Below is a small trained network, with its code and all its weights. Each question gives an input and a target symbol and asks what happens when units are switched off, that is, made to give their printed mean instead of their output.

import numpy as np


def w(rows, s, z=0):
    codes = np.array(rows[::2]) - 128.0
    scale = np.full(codes.shape[1], s)
    scale[-1] = z or s
    return codes * scale


def f(y):
    return y / 2 * (1 + np.tanh(0.7978845608 * (y + 0.044715 * y**3)))


def softmax(a):
    e = np.exp(a - a.max(-1, keepdims=True))
    return e / e.sum(-1, keepdims=True)


def log_softmax(a):
    a = a - a.max(-1, keepdims=True)
    return a - np.log(np.exp(a).sum(-1, keepdims=True))


def net(x, mask):
    ids = ['ΓΘΞΠαβεημω'.index(c) for c in x.split()]
    T = len(ids)
    res = E[ids] + P[:T]
    r = res
    for j in range(2):
        rows = slice(3 * j, 3 * j + 3)
        q, k, v = (r @ M[0][rows].T for M in (Q, K, V))
        z = softmax(np.where(np.tri(T) > 0, q @ k.T / 3**0.5, -1e9)) @ v
        o = O[0][rows]
        res = res + np.where(mask[j], z, o[:, -1]) @ o[:, :-1]
    y = f(res @ A[0][:, :-1].T + A[0][:, -1])
    res = res + np.where(mask[2:10], y, B[0][:, -1]) @ B[0][:, :-1]
    return log_softmax(res[-1] @ U[:, :-1].T + U[:, -1])


Q, K, V, O, A, B = {}, {}, {}, {}, {}, {}
E = w([
[171,176,88,12,194],'Γ',
[149,86,145,34,113],'Θ',
[160,96,80,2,137],'Ξ',
[143,110,133,6,155],'Π',
[113,113,28,235,141],'α',
[147,169,64,210,124],'β',
[122,134,161,205,116],'ε',
[75,184,115,235,171],'η',
[30,135,106,154,172],'μ',
[160,221,180,131,124],'ω',
],0.0085)
P = w([
[213,39,143,147,235],'0',
[199,119,86,125,189],'1',
[195,142,101,121,185],'2',
[173,140,106,136,162],'3',
[156,152,103,126,144],'4',
[136,163,110,126,130],'5',
[117,173,109,112,117],'6',
[108,189,113,110,103],'7',
[94,200,109,110,90],'8',
[78,214,111,95,78],'9',
[63,221,105,107,67],'10',
[48,234,108,95,56],'11',
[44,244,100,91,42],'12',
[30,254,91,93,32],'13',
],0.0049)
Q[0] = w([
[177,138,128,85,148],'h0',
[106,144,137,228,140],'h0',
[134,141,103,122,105],'h0',
[139,96,95,129,71],'h1',
[178,79,101,2,147],'h1',
[153,179,87,129,148],'h1',
],0.048)
K[0] = w([
[156,86,187,138,193],'h0',
[3,176,125,104,70],'h0',
[154,119,180,143,91],'h0',
[122,42,57,190,76],'h1',
[223,22,146,155,247],'h1',
[118,117,252,187,114],'h1',
],0.025)
V[0] = w([
[224,133,107,143,35],'h0',
[202,238,149,138,143],'h0',
[120,182,143,185,153],'h0',
[104,116,5,88,140],'h1',
[216,150,140,73,86],'h1',
[110,194,132,81,214],'h1',
],0.023)
O[0] = w([
[178,171,122,120,2,18],'h0',
[234,167,41,140,113,137],'h0',
[121,201,81,95,177,112],'h0',
[241,49,140,142,95,189],'h1',
[67,105,76,109,47,91],'h1',
[131,46,73,164,197,253],'h1',
],0.016,0.0051)
A[0] = w([
[90,185,76,214,124,79],'n0',
[140,140,166,19,152,19],'n1',
[80,133,82,84,140,41],'n2',
[94,99,149,73,177,212],'n3',
[189,137,191,62,141,4],'n4',
[149,112,107,7,90,62],'n5',
[98,173,78,210,91,99],'n6',
[102,112,84,199,154,26],'n7',
],0.014,0.0041)
B[0] = w([
[118,119,249,191,99,189],'n0',
[185,90,183,17,129,159],'n1',
[192,68,72,142,102,159],'n2',
[92,196,65,140,32,253],'n3',
[37,75,107,161,180,170],'n4',
[169,198,213,178,184,153],'n5',
[72,124,34,74,104,164],'n6',
[171,105,162,19,175,217],'n7',
],0.015,0.017)
U = w([
[58,94,202,75,149,40],'Γ',
[190,60,200,182,67,109],'Θ',
[214,90,101,101,130,44],'Ξ',
[183,165,187,22,45,39],'Π',
[107,92,60,239,199,196],'α',
[253,182,3,219,90,180],'β',
[6,207,175,197,77,254],'ε',
[182,188,171,144,177,162],'η',
[91,215,31,74,187,124],'μ',
[84,32,40,98,36,144],'ω',
],0.0033,0.0047)

Each question gives the input, a string of symbols that net reads in full, and the target symbol t.
The units are the heads (3 rows each of Q, K, V and O) and the neurons (one row each of A and B). Each row of codes is followed by its name. A weight is (code - 128) times the scale printed after its matrix; where a second scale follows, it is the last column's (O, A, B and U).
mask holds one flag per unit, heads first, then neurons. A switched-off unit (its flag False) gives its mean, the last column of its rows in O or B, instead of its output. The means were averaged over made-up inputs and are rounded, as every weight is.
A unit's drop is (log p(t) with every unit on - log p(t) with that unit switched off) / (log p(t) with every unit on - log p(t) with every unit switched off).
The circuit of an input: a set's keep is (log p(t) with only the set's units on - log p(t) with every unit switched off) / (log p(t) with every unit on - log p(t) with every unit switched off). Starting from all 10 units, units are removed one at a time, each time the one whose removal leaves the highest keep (on an exact tie, the one counted first), for as long as the keep stays at least 0.8.
units of the circuit, in order: the units of the circuit, biggest drop first
unit that matters most: the unit with the biggest drop
top k neurons: the k neurons with the biggest drops, biggest first
which heads matter: for each layer, one digit per head in row order, 1 if its drop is at least 0.15 and else 0, layers parted by /
input Π Π α μ Θ, target ω: which heads matter => 11
input Ξ Γ β Π, target Θ: which heads matter => 11
input β ε Π ε η ε Π ε ε Π ω Π, target η: top 2 neurons => (n5 n3)
input Ξ η ε ε, target η: which heads matter => 10
input ε α Π Π ε Π η α α, target η: top 2 neurons => (n3 n6)
input Π α Γ Π ε Γ, target ω: which heads matter => 11
input η Π Π ε α Π, target μ: unit that matters most => h1
input Π Γ Θ ε α, target ε: which heads matter => 01
input μ Ξ Π ε Π β ε Π, target α: top 2 neurons => (n4 n7)
input α ε Π α Π Γ, target Γ: units of the circuit, in order => (h1 n4 n1)
input Γ Π ε Π ε Π Π ε ε Π β, target ε: top 3 neurons => (n0 n7 n2)
input Π ε ε η ω α, target ω: top 2 neurons => (n6 n2)
input Π η μ Ξ ε Γ α, target ε: units of the circuit, in order => (h1 n7)
input μ α μ Π Π ω Ξ, target α: units of the circuit, in order => (h1 n4)
input ε Ξ Π μ Ξ ε Π Π Θ Γ Π Θ, target Π: top 2 neurons => (n1 n4)
input Γ β Ξ Ξ α μ Π α ε Π Ξ, target Ξ: top 3 neurons => (n7 n3 n0)
input Ξ η Π ε Π ω ε Π Π α Π β Ξ, target Θ: units of the circuit, in order => (h1 h0 n5)
input β ε α ω Π α Ξ, target η: top 2 neurons => (n5 n3)
input ω α ε ε ε β, target ε: units of the circuit, in order => (n0 h1)
input ε Π Θ, target Π: units of the circuit, in order => (h1 n1)
input Γ ε α Ξ β, target β: top 4 neurons => (n7 n4 n6 n1)
input Π μ Π Π Π Ξ, target ω: top neuron => (n0)
input ω Π ε Γ ε Ξ ε Π Ξ μ Π Π η, target η: top 4 neurons => (n0 n7 n6 n4)
input ω ω Π ε Π α Π α Π Π Θ Π, target β: unit that matters most => n2
input Ξ ω ε ε Ξ Π ε ε Ξ Π Π ε Θ, target Θ: units of the circuit, in order => (h1 h0 n5)
input α Γ β Π Ξ Π Γ Ξ Θ, target Γ: top 4 neurons => (n4 n1 n3 n2)
input ε Π Π α ε Ξ Ξ, target Π: top 2 neurons => (n1 n4)
input η Π Π Ξ Π η Ξ ε Γ Π Π Π Π Γ, target μ: units of the circuit, in order => (n0 h0)
